Below are the code and all the weights of a small trained network. Each question names an input and a target symbol and asks about switching units off, where a switched-off unit gives its printed mean instead of its output.

import numpy as np


def w(rows, s, z=0):
    codes = np.array(rows[::2]) - 128.0
    scale = np.full(codes.shape[1], s)
    scale[-1] = z or s
    return codes * scale


def norm(h):
    return h / np.sqrt((h * h).mean(-1, keepdims=True) + 1e-5)


def f(y):
    return y / 2 * (1 + np.tanh(0.7978845608 * (y + 0.044715 * y**3)))


def softmax(a):
    e = np.exp(a - a.max(-1, keepdims=True))
    return e / e.sum(-1, keepdims=True)


def log_softmax(a):
    a = a - a.max(-1, keepdims=True)
    return a - np.log(np.exp(a).sum(-1, keepdims=True))


def net(x, mask):
    ids = ['ΛΠΣΦΩγδεζθξτψ'.index(c) for c in x.split()]
    T = len(ids)
    res = E[ids] + P[:T]
    r = norm(res)
    for j in range(3):
        rows = slice(2 * j, 2 * j + 2)
        q, k, v = (r @ M[0][rows].T for M in (Q, K, V))
        z = softmax(np.where(np.tri(T) > 0, q @ k.T / 2**0.5, -1e9)) @ v
        o = O[0][rows]
        res = res + np.where(mask[j], z, o[:, -1]) @ o[:, :-1]
    y = f(norm(res) @ A[0][:, :-1].T + A[0][:, -1])
    res = res + np.where(mask[3:7], y, B[0][:, -1]) @ B[0][:, :-1]
    return log_softmax(norm(res)[-1] @ U[:, :-1].T + U[:, -1])


Q, K, V, O, A, B = {}, {}, {}, {}, {}, {}
E = w([
[86,127,112,151,57,91],'Λ',
[123,115,125,134,80,86],'Π',
[114,129,89,111,95,79],'Σ',
[95,159,148,140,53,96],'Φ',
[122,141,144,136,140,74],'Ω',
[110,81,164,150,133,90],'γ',
[86,113,140,170,160,110],'δ',
[95,111,136,69,170,101],'ε',
[106,103,202,60,107,156],'ζ',
[204,97,215,82,128,93],'θ',
[125,131,254,213,123,163],'ξ',
[88,18,136,135,116,167],'τ',
[105,187,128,114,146,217],'ψ',
],0.024)
P = w([
[1,210,144,39,98,135],'0',
[39,198,134,68,138,153],'1',
[149,177,95,144,118,160],'2',
[67,194,131,81,191,167],'3',
[161,169,107,147,168,176],'4',
[57,158,159,87,233,152],'5',
[162,164,119,163,191,179],'6',
],0.0076)
Q[0] = w([
[2,122,223,24,193,153],'h0',
[72,128,160,105,157,59],'h0',
[188,152,111,188,112,124],'h1',
[179,83,88,198,105,108],'h1',
[238,156,76,163,83,186],'h2',
[79,170,151,60,156,208],'h2',
],0.012)
K[0] = w([
[148,96,164,121,213,231],'h0',
[161,89,152,140,253,134],'h0',
[82,107,105,163,48,85],'h1',
[118,151,60,128,48,76],'h1',
[107,132,106,135,57,67],'h2',
[136,63,184,116,140,187],'h2',
],0.015)
V[0] = w([
[175,181,245,164,143,76],'h0',
[177,254,103,142,120,146],'h0',
[176,97,95,131,115,46],'h1',
[125,112,122,231,43,112],'h1',
[91,135,100,190,172,136],'h2',
[106,184,84,115,154,67],'h2',
],0.014)
O[0] = w([
[129,152,239,111,199,79,204],'h0',
[146,198,180,115,177,220,10],'h0',
[111,35,138,39,216,83,96],'h1',
[2,75,198,58,90,112,140],'h1',
[46,159,72,220,179,139,147],'h2',
[86,179,103,54,190,93,153],'h2',
],0.011)
A[0] = w([
[38,108,161,21,61,102,192],'n0',
[214,72,159,8,181,134,253],'n1',
[199,78,97,196,69,129,139],'n2',
[80,73,2,57,55,152,243],'n3',
],0.0085,0.0013)
B[0] = w([
[196,203,115,118,141,129,255],'n0',
[168,12,117,241,196,176,163],'n1',
[136,95,128,22,91,139,170],'n2',
[114,31,154,191,174,224,188],'n3',
],0.011,0.0065)
U = w([
[7,126,139,76,83,154,59],'Λ',
[97,67,157,38,144,139,132],'Π',
[107,88,60,110,208,167,135],'Σ',
[103,201,149,43,70,96,100],'Φ',
[120,185,129,87,222,97,129],'Ω',
[98,98,119,109,96,11,163],'γ',
[18,144,75,216,170,120,64],'δ',
[190,139,31,126,166,96,123],'ε',
[189,131,147,110,43,107,156],'ζ',
[203,66,171,182,187,125,82],'θ',
[93,115,253,202,112,153,67],'ξ',
[103,40,109,185,93,165,211],'τ',
[124,167,120,180,137,203,253],'ψ',
],0.012,0.0043)

Each question gives the input, a string of symbols that net reads in full, and the target symbol t.
The units are the heads (2 rows each of Q, K, V and O) and the neurons (one row each of A and B). Each row of codes is followed by its name. A weight is (code - 128) times the scale printed after its matrix; where a second scale follows, it is the last column's (O, A, B and U).
mask holds one flag per unit, heads first, then neurons. A switched-off unit (its flag False) gives its mean, the last column of its rows in O or B, instead of its output. The means were averaged over made-up inputs and are rounded, as every weight is.
A unit's drop is (log p(t) with every unit on - log p(t) with that unit switched off) / (log p(t) with every unit on - log p(t) with every unit switched off).
The circuit of an input: a set's keep is (log p(t) with only the set's units on - log p(t) with every unit switched off) / (log p(t) with every unit on - log p(t) with every unit switched off). Starting from all 7 units, units are removed one at a time, each time the one whose removal leaves the highest keep (on an exact tie, the one counted first), for as long as the keep stays at least 0.8.
units of the circuit, in order: the units of the circuit, biggest drop first
most important unit: the unit with the biggest drop
top k neurons: the k neurons with the biggest drops, biggest first
which heads matter: for each layer, one digit per head in row order, 1 if its drop is at least 0.15 and else 0, layers parted by /
drop of u: that unit's drop, to one decimal
input Π ξ Φ Π, target ξ: most important unit : h0
input γ Ω γ Λ Φ, target Φ: units of the circuit, in order : [n0 h0 h1]
input δ γ ψ Π θ Ω, target θ: units of the circuit, in order : [h1 h2]
input Ω Π ψ Ω, target ψ: which heads matter : 100
input Π γ Ω Λ Φ, target Φ: which heads matter : 000
input τ ζ γ Π, target ζ: which heads matter : 011
input Ω ξ Ω Φ, target ξ: which heads matter : 101
input Π ζ γ γ, target ζ: which heads matter : 011
input Σ γ Π ε γ Σ, target ε: which heads matter : 010
input γ ε γ Ω τ ξ, target τ: units of the circuit, in order : [h0 h2]
input ξ ξ Π γ, target ξ: units of the circuit, in order : [h0 h1]
input θ τ γ δ, target τ: units of the circuit, in order : [h0 h2]
input γ θ Λ, target Λ: units of the circuit, in order : [h1 h0]
input γ Ω ε γ, target ε: units of the circuit, in order : [h1]
input γ Π γ γ ξ Λ, target ξ: units of the circuit, in order : [h2 h0]
input Π γ τ Σ Σ, target Σ: units of the circuit, in order : [h0 h2 n3]
input Ω γ δ τ τ γ δ, target τ: which heads matter : 100
input Π τ Ω Π, target τ: which heads matter : 100
input γ Ω τ Ω, target τ: units of the circuit, in order : [h0 n3]
input Π γ ζ Λ, target ζ: units of the circuit, in order : [h2]
input θ Ω δ Ω ψ δ, target ψ: which heads matter : 110
input Ω γ δ Σ, target δ: which heads matter : 001
input θ θ Σ Λ, target θ: which heads matter : 111
input Ω Ω Π Ω, target Ω: units of the circuit, in order : [h2 h0]
input γ γ γ ψ ε Π ζ, target ζ: top 2 neurons : [n2 n3]
input Π γ ξ Π, target ξ: drop of h2 : 0.4
input ζ Σ Ω Π δ Λ, target δ: most important unit : h2
